Below are the code and all the weights of a small trained network. Each question names an input and a class and asks about switching units off, where a switched-off unit gives its printed mean instead of its output.

import numpy as np


def w(rows, s, z=0):
    codes = np.array(rows[::2]) - 128.0
    scale = np.full(codes.shape[1], s)
    scale[-1] = z or s
    return codes * scale


def f(y):
    return np.maximum(y, 0)


def log_softmax(a):
    a = a - a.max(-1, keepdims=True)
    return a - np.log(np.exp(a).sum(-1, keepdims=True))


def net(x, mask):
    res = np.array(x, float).reshape(1, 6) / 4 @ E
    y = f(res @ A[0][:, :-1].T + A[0][:, -1])
    res = res + np.where(mask, y, B[0][:, -1]) @ B[0][:, :-1]
    return log_softmax(res[-1] @ U[:, :-1].T + U[:, -1])


A, B = {}, {}
E = w([
[123,125,128],'x0',
[55,89,72],'x1',
[126,132,127],'x2',
[213,203,104],'x3',
[136,116,131],'x4',
[31,255,54],'x5',
],0.0068)
A[0] = w([
[93,141,167,103],'neuron 1',
[167,170,98,83],'neuron 2',
[156,139,254,140],'neuron 3',
[184,108,206,17],'neuron 4',
[55,130,13,126],'neuron 5',
[101,54,98,156],'neuron 6',
[101,8,94,190],'neuron 7',
[119,206,154,231],'neuron 8',
[1,167,139,191],'neuron 9',
[167,208,140,151],'neuron 10',
[138,86,26,213],'neuron 11',
[150,235,180,253],'neuron 12',
[207,134,187,102],'neuron 13',
[163,190,130,86],'neuron 14',
],0.0099,0.0042)
B[0] = w([
[148,108,117,139],'neuron 1',
[1,180,160,154],'neuron 2',
[200,96,90,194],'neuron 3',
[166,134,112,170],'neuron 4',
[252,92,175,234],'neuron 5',
[83,226,208,190],'neuron 6',
[56,236,248,231],'neuron 7',
[95,107,65,216],'neuron 8',
[246,23,83,253],'neuron 9',
[30,155,65,190],'neuron 10',
[164,128,227,198],'neuron 11',
[41,140,10,236],'neuron 12',
[216,62,36,186],'neuron 13',
[37,155,127,160],'neuron 14',
],0.0064,0.0069)
U = w([
[241,2,240,247],'0',
[244,41,61,38],'1',
[37,197,238,6],'2',
],0.0046,0.0018)

Each question gives the input, the list of numbers given to net, and the class t.
The units are the neurons (one row each of A and B). Each row of codes is followed by its name. A weight is (code - 128) times the scale printed after its matrix; where a second scale follows, it is the last column's (A, B and U).
mask holds one flag per neuron, in row order. A switched-off neuron (its flag False) gives its mean, the last column of its row in B, instead of its output. The means were averaged over made-up inputs and are rounded, as every weight is.
A unit's drop is (log p(t) with every unit on - log p(t) with that unit switched off) / (log p(t) with every unit on - log p(t) with every unit switched off).
The circuit of an input: a set's keep is (log p(t) with only the set's units on - log p(t) with every unit switched off) / (log p(t) with every unit on - log p(t) with every unit switched off). Starting from the 12 units with the biggest drops (on a tie, the unit counted first), units are removed one at a time, each time the one whose removal leaves the highest keep (on an exact tie, the one counted first), for as long as the keep stays at least 0.8.
units of the circuit, in order: the units of the circuit, biggest drop first
most important unit: the unit with the biggest drop
top k neurons: the k neurons with the biggest drops, biggest first
drop when u is switched off: that unit's drop, to one decimal
input [-5,3,5,-2,-2,-3], class 2: top 3 neurons => [neuron 9; neuron 7; neuron 5]
input [-6,6,-7,-6,-4,-4], class 2: top 2 neurons => [neuron 7; neuron 6]
input [8,6,6,-6,4,3], class 0: most important unit => neuron 9
input [7,-6,-1,-3,-4,8], class 1: units of the circuit, in order => [neuron 9; neuron 7]
input [3,3,1,-4,-7,-2], class 2: top 2 neurons => [neuron 7; neuron 6]
input [-1,1,3,-8,-4,-4], class 2: units of the circuit, in order => [neuron 7; neuron 6]
input [5,4,-8,0,-3,-7], class 2: units of the circuit, in order => [neuron 7; neuron 9]
input [1,-1,3,-6,0,8], class 1: top 2 neurons => [neuron 9; neuron 7]
input [-2,-8,-7,8,-4,-3], class 1: units of the circuit, in order => [neuron 13; neuron 12]
input [-2,6,-1,-1,-5,8], class 0: top 2 neurons => [neuron 5; neuron 11]
input [3,6,-2,-5,8,3], class 0: top 3 neurons => [neuron 9; neuron 5; neuron 12]
input [2,5,6,-5,0,-7], class 2: drop when neuron 7 is switched off => 0.3
input [7,4,6,5,-4,8], class 1: drop when neuron 12 is switched off => 0.1
input [2,6,5,-8,7,-7], class 2: units of the circuit, in order => [neuron 7]
input [7,5,-8,-4,4,5], class 0: drop when neuron 9 is switched off => 0.2
